Here is a tiny trained network, its code and every weight. The questions are about switching its units off for an input and a class, where a switched-off unit gives its printed mean instead of its output.

import numpy as np


def w(rows, s, z=0):
    codes = np.array(rows[::2]) - 128.0
    scale = np.full(codes.shape[1], s)
    scale[-1] = z or s
    return codes * scale


def norm(h):
    return h / np.sqrt((h * h).mean(-1, keepdims=True) + 1e-5)


def f(y):
    return np.maximum(y, 0)


def log_softmax(a):
    a = a - a.max(-1, keepdims=True)
    return a - np.log(np.exp(a).sum(-1, keepdims=True))


def net(x, mask):
    res = np.array(x, float).reshape(1, 3) / 4 @ E
    u = 0
    for l in range(3):
        y = f(norm(res) @ A[l][:, :-1].T + A[l][:, -1])
        res = res + np.where(mask[u : u + 10], y, B[l][:, -1]) @ B[l][:, :-1]
        u += 10
    return log_softmax(norm(res)[-1] @ U[:, :-1].T + U[:, -1])


A, B = {}, {}
E = w([
[225,254,106,201,163,120,177,193,90,137],'x0',
[115,209,204,181,227,113,15,130,224,185],'x1',
[60,145,132,214,48,60,157,191,190,171],'x2',
],0.0062)
A[0] = w([
[122,196,173,184,69,172,45,98,110,40,66],'0.n1',
[162,124,168,181,129,132,190,112,149,141,96],'0.n2',
[228,132,197,206,1,170,147,75,105,83,74],'0.n3',
[123,118,135,156,132,113,95,160,143,144,224],'0.n4',
[145,111,194,175,101,133,133,67,144,95,7],'0.n5',
[154,190,145,158,129,130,99,117,135,106,56],'0.n6',
[44,175,51,122,107,130,82,225,80,114,103],'0.n7',
[129,96,157,126,147,142,182,89,178,102,45],'0.n8',
[119,111,57,75,213,128,62,202,35,140,33],'0.n9',
[156,133,115,145,148,115,182,132,129,145,233],'0.n10',
],0.0069,0.0014)
B[0] = w([
[137,137,99,99,147,70,146,102,137,186,189],'0.n1',
[94,136,119,122,69,145,53,129,118,102,210],'0.n2',
[71,114,110,87,222,97,178,153,169,162,253],'0.n3',
[77,99,89,81,147,130,196,106,128,158,248],'0.n4',
[128,108,90,96,121,166,144,187,117,128,147],'0.n5',
[74,74,80,50,156,139,164,172,135,117,238],'0.n6',
[166,138,156,113,106,147,185,37,173,106,225],'0.n7',
[88,148,85,109,90,150,112,80,120,159,166],'0.n8',
[123,160,170,134,74,116,196,54,197,137,226],'0.n9',
[79,92,120,108,34,151,3,128,88,109,254],'0.n10',
],0.0069,0.003)
A[1] = w([
[201,137,173,140,171,169,119,82,81,86,5],'1.n1',
[208,137,123,215,140,151,132,159,82,138,53],'1.n2',
[144,151,147,120,160,127,122,108,83,92,48],'1.n3',
[101,138,102,107,126,151,164,63,141,179,140],'1.n4',
[134,115,92,70,154,141,123,119,96,141,99],'1.n5',
[189,254,69,158,116,162,137,197,73,119,91],'1.n6',
[172,153,84,174,169,109,146,189,53,129,103],'1.n7',
[142,119,158,223,76,109,154,154,150,166,31],'1.n8',
[111,116,148,107,84,134,155,111,118,94,157],'1.n9',
[64,110,117,138,122,83,125,156,114,133,150],'1.n10',
],0.008,0.0026)
B[1] = w([
[204,127,93,147,88,189,163,92,238,124,163],'1.n1',
[85,164,191,127,89,67,95,114,109,72,138],'1.n2',
[148,132,129,102,122,145,132,84,146,138,148],'1.n3',
[164,159,133,137,105,106,75,197,109,65,254],'1.n4',
[160,155,166,178,85,121,170,122,174,130,202],'1.n5',
[2,102,191,75,117,86,72,73,76,59,241],'1.n6',
[75,119,107,81,105,79,82,128,142,111,181],'1.n7',
[181,117,147,127,125,129,180,105,227,114,177],'1.n8',
[107,155,119,125,214,106,97,177,157,183,227],'1.n9',
[210,143,163,118,120,180,132,90,138,106,230],'1.n10',
],0.0077,0.0056)
A[2] = w([
[112,138,149,244,31,109,202,131,147,158,9],'2.n1',
[85,109,124,137,235,157,140,130,117,169,127],'2.n2',
[224,133,142,132,150,205,142,31,81,114,70],'2.n3',
[145,84,111,155,92,100,102,113,154,149,77],'2.n4',
[126,106,45,148,98,108,241,168,9,135,155],'2.n5',
[194,151,134,176,104,113,69,214,107,91,145],'2.n6',
[167,158,70,143,145,163,214,80,181,161,183],'2.n7',
[129,159,119,199,220,132,93,159,113,220,113],'2.n8',
[114,131,125,169,164,131,106,91,164,146,189],'2.n9',
[90,1,146,176,85,190,27,104,68,144,2],'2.n10',
],0.0097,0.0018)
B[2] = w([
[193,161,99,152,90,198,156,44,128,105,232],'2.n1',
[138,111,109,139,119,120,182,185,160,156,162],'2.n2',
[154,160,100,202,84,157,174,113,161,150,229],'2.n3',
[139,193,135,118,152,117,122,90,95,97,181],'2.n4',
[141,108,126,130,252,162,85,190,150,194,250],'2.n5',
[145,73,146,121,116,88,160,111,142,169,194],'2.n6',
[74,123,143,103,113,117,97,101,111,99,254],'2.n7',
[138,71,115,87,217,180,83,159,109,143,193],'2.n8',
[142,93,71,120,120,143,186,165,44,118,235],'2.n9',
[69,200,157,147,116,62,103,129,100,96,225],'2.n10',
],0.012,0.0038)
U = w([
[185,176,104,148,78,201,173,43,184,110,198],'0',
[27,174,165,101,108,59,70,114,100,87,209],'1',
[137,96,89,88,247,180,118,201,128,180,204],'2',
[186,67,183,101,77,37,152,135,167,176,119],'3',
[155,98,150,195,112,120,121,145,69,151,13],'4',
[157,126,144,186,108,122,139,170,70,150,12],'5',
[162,124,133,161,108,117,114,154,95,153,23],'6',
[151,100,143,192,109,121,134,162,82,140,4],'7',
],0.012,0.0037)

Each question gives the input, the list of numbers given to net, and the class t.
The units are the neurons (one row each of A and B). Each row of codes is followed by its name. A weight is (code - 128) times the scale printed after its matrix; where a second scale follows, it is the last column's (A, B and U).
mask holds one flag per neuron, layer by layer. A switched-off neuron (its flag False) gives its mean, the last column of its row in B, instead of its output. The means were averaged over made-up inputs and are rounded, as every weight is.
A unit's drop is (log p(t) with every unit on - log p(t) with that unit switched off) / (log p(t) with every unit on - log p(t) with every unit switched off).
The circuit of an input: a set's keep is (log p(t) with only the set's units on - log p(t) with every unit switched off) / (log p(t) with every unit on - log p(t) with every unit switched off). Starting from the 12 units with the biggest drops (on a tie, the unit counted first), units are removed one at a time, each time the one whose removal leaves the highest keep (on an exact tie, the one counted first), for as long as the keep stays at least 0.8.
circuit, biggest first: the units of the circuit, biggest drop first
top k neurons: the k neurons with the biggest drops, biggest first
top k neurons in layer l: the k neurons of layer l with the biggest drops, biggest first
drop when u is switched off: that unit's drop, to one decimal
input [7,6,-3], class 1: circuit, biggest first : 1.n6
input [-7,8,-6], class 2: circuit, biggest first : 1.n6, 2.n9
input [-8,-6,-8], class 0: circuit, biggest first : 1.n6, 2.n3
input [-4,-6,-5], class 2: circuit, biggest first : 2.n5, 1.n6
input [1,0,0], class 3: top 2 neurons in layer 1 : 1.n6, 1.n5
input [-3,-7,-6], class 2: top 3 neurons : 2.n5, 1.n10, 0.n7
input [-8,-7,-6], class 1: top 2 neurons : 2.n10, 1.n10
input [6,4,6], class 0: top 2 neurons : 1.n8, 2.n1
input [2,-1,3], class 3: top 3 neurons : 2.n6, 1.n6, 0.n3
input [0,0,-2], class 3: top 2 neurons : 0.n9, 1.n4
input [2,-3,1], class 3: top 2 neurons : 0.n3, 0.n10
input [6,-6,2], class 1: top 4 neurons : 1.n6, 0.n4, 0.n6, 1.n7
input [7,-2,-6], class 1: top 3 neurons : 1.n6, 1.n7, 0.n7
input [1,-1,0], class 3: top 3 neurons : 0.n3, 2.n6, 1.n6
input [8,8,-3], class 1: top 2 neurons : 1.n6, 0.n3
input [-2,-2,-1], class 3: top 2 neurons : 1.n4, 2.n6
input [4,-1,4], class 0: top 2 neurons in layer 1 : 1.n7, 1.n8
input [7,-7,-2], class 1: top 3 neurons in layer 1 : 1.n6, 1.n7, 1.n2
input [8,-8,-6], class 1: top 2 neurons in layer 0 : 0.n4, 0.n6
input [4,-7,6], class 2: top 2 neurons in layer 0 : 0.n3, 0.n9
input [-3,1,0], class 3: top neuron in layer 1 : 1.n4
input [1,2,-5], class 0: drop when 1.n1 is switched off : 0.0
